Below is a small trained network, with its code and all its weights. Each question gives an input and a target symbol and asks what happens when units are switched off, that is, made to give their printed mean instead of their output.

import numpy as np


def w(rows, s, z=0):
    codes = np.array(rows[::2]) - 128.0
    scale = np.full(codes.shape[1], s)
    scale[-1] = z or s
    return codes * scale


def norm(h):
    return h / np.sqrt((h * h).mean(-1, keepdims=True) + 1e-5)


def softmax(a):
    e = np.exp(a - a.max(-1, keepdims=True))
    return e / e.sum(-1, keepdims=True)


def log_softmax(a):
    a = a - a.max(-1, keepdims=True)
    return a - np.log(np.exp(a).sum(-1, keepdims=True))


def net(x, mask):
    ids = ['ΔΛΣαγεζηθμξπτφψ'.index(c) for c in x.split()]
    T = len(ids)
    res = E[ids] + P[:T]
    u = 0
    for l in range(2):
        r = norm(res)
        for j in range(3):
            rows = slice(2 * j, 2 * j + 2)
            q, k, v = (r @ M[l][rows].T for M in (Q, K, V))
            z = softmax(np.where(np.tri(T) > 0, q @ k.T / 2**0.5, -1e9)) @ v
            o = O[l][rows]
            res = res + np.where(mask[u + j], z, o[:, -1]) @ o[:, :-1]
        u += 3
    return log_softmax(norm(res)[-1] @ U[:, :-1].T + U[:, -1])


Q, K, V, O = {}, {}, {}, {}
E = w([
[181,98,111,200],'Δ',
[117,58,78,165],'Λ',
[122,78,90,180],'Σ',
[181,78,106,200],'α',
[83,141,125,136],'γ',
[123,103,102,191],'ε',
[25,202,130,120],'ζ',
[176,111,115,191],'η',
[129,65,85,165],'θ',
[163,56,1,175],'μ',
[41,44,52,111],'ξ',
[112,86,92,129],'π',
[175,99,115,183],'τ',
[104,52,67,165],'φ',
[141,127,150,135],'ψ',
],0.0064)
P = w([
[138,152,128,180],'0',
[141,78,179,176],'1',
[54,224,39,243],'2',
[198,207,112,116],'3',
[174,14,161,175],'4',
[107,204,73,183],'5',
[222,166,89,77],'6',
[192,2,155,151],'7',
[104,165,80,170],'8',
[229,123,83,67],'9',
[199,3,163,121],'10',
[34,147,76,188],'11',
],0.011)
Q[0] = w([
[250,2,49,84],'0.h0',
[200,202,114,63],'0.h0',
[101,106,193,106],'0.h1',
[86,115,49,143],'0.h1',
[70,145,168,173],'0.h2',
[36,191,198,61],'0.h2',
],0.0091)
K[0] = w([
[200,49,92,111],'0.h0',
[165,162,88,84],'0.h0',
[106,103,74,157],'0.h1',
[148,80,161,104],'0.h1',
[111,149,118,156],'0.h2',
[143,254,68,132],'0.h2',
],0.011)
V[0] = w([
[200,132,63,159],'0.h0',
[188,29,111,138],'0.h0',
[206,96,125,78],'0.h1',
[179,128,178,2],'0.h1',
[142,152,201,42],'0.h2',
[132,116,88,58],'0.h2',
],0.0054)
O[0] = w([
[91,230,98,55,219],'0.h0',
[76,165,230,141,225],'0.h0',
[136,139,65,114,128],'0.h1',
[181,47,111,125,3],'0.h1',
[196,3,151,113,4],'0.h2',
[204,86,124,133,75],'0.h2',
],0.0054,0.0047)
Q[1] = w([
[48,127,135,209],'1.h0',
[63,116,89,62],'1.h0',
[102,140,6,188],'1.h1',
[148,152,106,127],'1.h1',
[94,94,174,117],'1.h2',
[89,118,81,162],'1.h2',
],0.02)
K[1] = w([
[198,50,210,85],'1.h0',
[81,103,93,19],'1.h0',
[196,59,141,54],'1.h1',
[131,112,98,92],'1.h1',
[2,135,112,105],'1.h2',
[99,87,182,83],'1.h2',
],0.015)
V[1] = w([
[202,149,188,206],'1.h0',
[206,215,85,211],'1.h0',
[222,163,38,200],'1.h1',
[167,35,90,64],'1.h1',
[19,215,92,205],'1.h2',
[147,116,7,236],'1.h2',
],0.011)
O[1] = w([
[2,111,198,69,153],'1.h0',
[13,221,55,37,136],'1.h0',
[56,26,126,188,136],'1.h1',
[138,162,13,175,49],'1.h1',
[218,65,82,167,246],'1.h2',
[102,177,89,208,153],'1.h2',
],0.0093,0.014)
U = w([
[93,131,137,104,136],'Δ',
[138,168,155,182,50],'Λ',
[96,142,162,160,32],'Σ',
[89,136,136,107,161],'α',
[150,70,214,128,170],'γ',
[75,116,151,149,31],'ε',
[149,33,103,156,234],'ζ',
[101,125,138,102,194],'η',
[110,182,185,167,12],'θ',
[82,142,40,176,155],'μ',
[253,137,57,136,105],'ξ',
[218,189,179,93,95],'π',
[100,129,144,89,163],'τ',
[166,161,125,209,2],'φ',
[140,126,162,7,228],'ψ',
],0.021,0.0045)

Each question gives the input, a string of symbols that net reads in full, and the target symbol t.
The units are the heads (2 rows each of Q, K, V and O). Each row of codes is followed by its name. A weight is (code - 128) times the scale printed after its matrix; where a second scale follows, it is the last column's (O and U).
mask holds one flag per head, layer by layer. A switched-off head (its flag False) gives its mean, the last column of its rows in O, instead of its output. The means were averaged over made-up inputs and are rounded, as every weight is.
A unit's drop is (log p(t) with every unit on - log p(t) with that unit switched off) / (log p(t) with every unit on - log p(t) with every unit switched off).
The circuit of an input: a set's keep is (log p(t) with only the set's units on - log p(t) with every unit switched off) / (log p(t) with every unit on - log p(t) with every unit switched off). Starting from all 6 units, units are removed one at a time, each time the one whose removal leaves the highest keep (on an exact tie, the one counted first), for as long as the keep stays at least 0.8.
units of the circuit, in order: the units of the circuit, biggest drop first
most important unit: the unit with the biggest drop
which heads matter: for each layer, one digit per head in row order, 1 if its drop is at least 0.15 and else 0, layers parted by /
input π ξ μ Λ ψ θ, target ψ: most important unit -> 1.h2
input ζ γ ψ μ μ ζ π ψ ξ μ, target μ: units of the circuit, in order -> 1.h1, 1.h2
input φ μ φ π μ μ π γ μ, target γ: which heads matter -> 001 / 101
input ψ μ π φ μ μ μ π ξ, target π: units of the circuit, in order -> 1.h1, 0.h0, 1.h2, 1.h0
input ψ π ψ ψ ψ ζ ξ ξ π, target ξ: which heads matter -> 000 / 110
input π ψ μ, target ψ: which heads matter -> 000 / 011
input Σ φ π μ θ μ θ φ τ φ φ μ, target φ: units of the circuit, in order -> 1.h1, 1.h0, 1.h2
input ξ ξ Δ π μ π γ θ ε, target θ: which heads matter -> 100 / 111
input μ ψ μ π ξ ζ μ ζ ξ, target ζ: units of the circuit, in order -> 1.h0, 1.h1
input μ μ γ μ μ α μ π Δ, target π: units of the circuit, in order -> 1.h1, 0.h0, 1.h2
input α ψ μ ψ ξ μ, target ξ: which heads matter -> 000 / 010
input μ ε μ μ ξ μ μ μ ξ ξ μ ψ, target μ: which heads matter -> 000 / 011
input μ μ ψ φ ε θ ξ π ψ, target π: units of the circuit, in order -> 1.h1, 1.h2, 0.h0
input τ μ μ μ π μ γ, target μ: units of the circuit, in order -> 1.h0
input ξ π π Λ μ μ μ π ξ μ π μ, target π: units of the circuit, in order -> 1.h1, 1.h2, 1.h0
input μ μ μ π π ξ μ θ γ ψ, target ψ: which heads matter -> 101 / 111
input μ μ ζ μ π ξ μ Σ μ ξ γ μ, target γ: which heads matter -> 110 / 101
input α μ μ ξ θ Δ, target θ: units of the circuit, in order -> 1.h0, 1.h2, 0.h0, 1.h1
input μ α ε μ μ π ξ, target ξ: which heads matter -> 100 / 100
input μ ε φ ζ, target μ: units of the circuit, in order -> 1.h0, 1.h2
input ξ μ ψ ψ ψ μ π, target μ: units of the circuit, in order -> 1.h0, 1.h1
